Here is a tiny trained network, its code and every weight. The questions are about switching its units off for an input and a class, where a switched-off unit gives its printed mean instead of its output.

import numpy as np


def w(rows, s, z=0):
    codes = np.array(rows[::2]) - 128.0
    scale = np.full(codes.shape[1], s)
    scale[-1] = z or s
    return codes * scale


def norm(h):
    return h / np.sqrt((h * h).mean(-1, keepdims=True) + 1e-5)


def f(y):
    return y / 2 * (1 + np.tanh(0.7978845608 * (y + 0.044715 * y**3)))


def log_softmax(a):
    a = a - a.max(-1, keepdims=True)
    return a - np.log(np.exp(a).sum(-1, keepdims=True))


def net(x, mask):
    res = np.array(x, float).reshape(1, 6) / 4 @ E
    u = 0
    for l in range(2):
        y = f(norm(res) @ A[l][:, :-1].T + A[l][:, -1])
        res = res + np.where(mask[u : u + 15], y, B[l][:, -1]) @ B[l][:, :-1]
        u += 15
    return log_softmax(norm(res)[-1] @ U[:, :-1].T + U[:, -1])


A, B = {}, {}
E = w([
[136,122,132,130,130,130,127,127,126,130,132],'x0',
[160,203,103,223,187,148,33,159,140,78,185],'x1',
[160,83,138,148,16,38,107,212,178,79,146],'x2',
[72,153,218,122,151,106,103,254,39,199,137],'x3',
[171,205,161,78,78,105,124,81,35,71,144],'x4',
[132,150,236,183,113,114,103,78,192,142,67],'x5',
],0.0089)
A[0] = w([
[70,153,220,129,157,108,146,184,24,155,130,66],'0.n0',
[143,151,97,114,197,176,149,94,62,142,99,75],'0.n1',
[181,129,70,113,88,190,154,31,172,66,106,61],'0.n2',
[129,113,134,88,120,109,198,99,108,168,101,92],'0.n3',
[93,68,114,166,147,179,138,135,193,190,136,74],'0.n4',
[136,170,153,98,102,109,115,74,49,58,129,49],'0.n5',
[121,158,133,140,166,196,117,52,82,187,103,30],'0.n6',
[167,146,254,162,161,77,117,65,154,126,87,61],'0.n7',
[109,96,158,56,96,88,203,84,124,199,89,23],'0.n8',
[122,93,27,68,127,158,152,161,46,106,212,37],'0.n9',
[98,138,223,166,118,115,82,66,159,134,37,39],'0.n10',
[120,155,148,101,193,177,150,51,91,185,84,69],'0.n11',
[144,173,200,67,93,133,127,67,47,67,159,2],'0.n12',
[153,215,125,194,170,159,99,134,128,109,163,83],'0.n13',
[170,89,173,114,16,86,106,132,145,107,185,80],'0.n14',
],0.009,0.0094)
B[0] = w([
[163,98,125,91,165,47,92,2,207,203,188,250],'0.n0',
[60,147,186,151,134,119,164,178,164,54,187,188],'0.n1',
[145,108,172,87,158,28,87,64,155,225,205,254],'0.n2',
[137,130,91,123,135,178,8,130,125,65,123,173],'0.n3',
[159,163,92,177,184,75,182,110,32,145,47,186],'0.n4',
[173,165,94,181,198,92,153,118,104,142,21,192],'0.n5',
[30,134,167,149,140,131,188,176,128,71,197,173],'0.n6',
[217,152,66,148,65,231,174,191,144,184,187,194],'0.n7',
[130,69,126,97,70,196,52,87,58,76,88,188],'0.n8',
[230,191,116,160,15,252,196,186,219,203,132,194],'0.n9',
[189,160,81,141,21,225,174,198,204,201,144,182],'0.n10',
[39,141,166,149,140,127,181,135,142,54,156,212],'0.n11',
[195,179,101,177,201,60,162,157,75,133,7,191],'0.n12',
[115,100,131,71,70,188,77,65,87,76,77,192],'0.n13',
[64,155,146,172,139,109,189,131,94,68,151,223],'0.n14',
],0.0091,0.0059)
A[1] = w([
[149,113,124,96,154,87,106,74,189,155,170,1],'1.n0',
[148,150,64,72,129,153,155,180,124,147,157,10],'1.n1',
[136,146,114,153,150,167,7,141,122,89,139,56],'1.n2',
[165,176,131,109,120,132,116,85,107,85,126,135],'1.n3',
[147,101,136,163,77,72,134,153,138,93,144,95],'1.n4',
[115,114,112,100,106,167,44,117,122,90,111,61],'1.n5',
[114,124,183,98,137,111,102,144,121,183,150,65],'1.n6',
[118,70,145,66,102,142,119,116,113,125,72,43],'1.n7',
[162,132,120,150,179,111,153,135,103,138,54,50],'1.n8',
[127,128,177,112,137,121,106,180,98,179,150,89],'1.n9',
[101,61,69,169,191,127,128,170,149,154,56,53],'1.n10',
[107,99,137,142,93,64,150,192,148,52,138,42],'1.n11',
[117,60,149,82,105,162,149,120,107,97,92,29],'1.n12',
[98,155,151,107,132,112,64,161,100,206,146,47],'1.n13',
[108,142,192,170,106,142,110,105,154,139,79,92],'1.n14',
],0.013,0.0069)
B[1] = w([
[139,56,108,100,178,30,79,99,131,197,192,245],'1.n0',
[169,169,198,174,32,166,106,163,196,184,146,171],'1.n1',
[104,5,125,2,37,185,68,110,60,100,32,173],'1.n2',
[100,64,115,154,138,79,101,220,108,175,79,253],'1.n3',
[64,142,149,116,245,179,149,132,124,135,159,239],'1.n4',
[92,102,121,84,62,142,134,130,65,58,78,150],'1.n5',
[143,113,44,118,134,101,95,55,150,101,153,183],'1.n6',
[124,63,89,111,92,173,11,154,126,71,97,173],'1.n7',
[170,157,147,140,178,109,118,208,52,73,102,190],'1.n8',
[176,110,102,125,143,101,159,13,192,132,156,169],'1.n9',
[209,229,182,154,129,28,141,171,37,110,29,208],'1.n10',
[22,207,188,123,212,197,201,77,141,71,170,221],'1.n11',
[118,110,119,120,112,154,59,158,77,95,98,153],'1.n12',
[143,59,53,155,123,41,132,107,171,164,174,182],'1.n13',
[142,163,90,63,103,131,114,201,142,118,183,166],'1.n14',
],0.0076,0.0047)
U = w([
[142,85,106,115,155,46,102,53,178,178,200,241],'0',
[182,162,125,153,57,249,170,182,182,188,154,2],'1',
[4,155,165,137,187,176,181,125,128,61,165,182],'2',
[105,66,113,86,78,182,62,122,74,87,65,162],'3',
[177,177,121,171,164,45,156,160,73,128,45,31],'4',
],0.017,0.00084)

Each question gives the input, the list of numbers given to net, and the class t.
The units are the neurons (one row each of A and B). Each row of codes is followed by its name. A weight is (code - 128) times the scale printed after its matrix; where a second scale follows, it is the last column's (A, B and U).
mask holds one flag per neuron, layer by layer. A switched-off neuron (its flag False) gives its mean, the last column of its row in B, instead of its output. The means were averaged over made-up inputs and are rounded, as every weight is.
A unit's drop is (log p(t) with every unit on - log p(t) with that unit switched off) / (log p(t) with every unit on - log p(t) with every unit switched off).
The circuit of an input: a set's keep is (log p(t) with only the set's units on - log p(t) with every unit switched off) / (log p(t) with every unit on - log p(t) with every unit switched off). Starting from the 12 units with the biggest drops (on a tie, the unit counted first), units are removed one at a time, each time the one whose removal leaves the highest keep (on an exact tie, the one counted first), for as long as the keep stays at least 0.8.
circuit, biggest first: the units of the circuit, biggest drop first
k most important neurons: the k neurons with the biggest drops, biggest first
top k neurons in layer l: the k neurons of layer l with the biggest drops, biggest first
input [4,0,8,-6,-4,-5], class 2: 2 most important neurons => 0.n0, 1.n11
input [-2,6,5,-7,-8,7], class 4: 4 most important neurons => 0.n4, 0.n0, 1.n10, 0.n9
input [7,1,6,7,2,-5], class 0: circuit, biggest first => 0.n0
input [8,7,1,5,-2,4], class 3: 3 most important neurons => 0.n13, 1.n2, 0.n2
input [5,0,-7,-6,6,-8], class 1: 2 most important neurons => 0.n9, 0.n0
input [-7,-6,-1,-6,8,8], class 1: 2 most important neurons => 0.n10, 0.n7
input [4,3,-4,6,-2,-7], class 1: 2 most important neurons => 0.n9, 0.n2
input [-4,-6,2,6,-2,3], class 0: top 2 neurons in layer 1 => 1.n13, 1.n0
input [8,2,-8,-7,8,0], class 2: 3 most important neurons => 0.n11, 0.n6, 0.n1
input [6,7,1,7,2,8], class 1: top 4 neurons in layer 0 => 0.n7, 0.n10, 0.n2, 0.n13
input [-6,0,7,-6,6,2], class 2: circuit, biggest first => 0.n14, 1.n11
input [-5,2,-4,-3,3,-2], class 2: top 3 neurons in layer 0 => 0.n1, 0.n0, 0.n6
input [2,7,-3,2,-8,1], class 4: top 2 neurons in layer 1 => 1.n10, 1.n8
input [3,-8,1,7,8,2], class 3: circuit, biggest first => 0.n8
input [6,8,-7,-5,8,-5], class 3: top 2 neurons in layer 1 => 1.n2, 1.n3
input [-8,-6,-8,8,-8,5], class 0: 2 most important neurons => 0.n0, 0.n12
input [-7,8,-1,8,0,-7], class 0: top 2 neurons in layer 1 => 1.n13, 1.n9
input [8,-5,-1,6,-8,0], class 4: 3 most important neurons => 0.n4, 1.n10, 0.n2
input [8,8,-1,6,5,-2], class 3: top 2 neurons in layer 0 => 0.n13, 0.n2
input [-2,-8,5,-7,2,-4], class 3: top 2 neurons in layer 1 => 1.n7, 1.n12
input [7,-4,-3,-4,3,5], class 1: circuit, biggest first => 0.n10
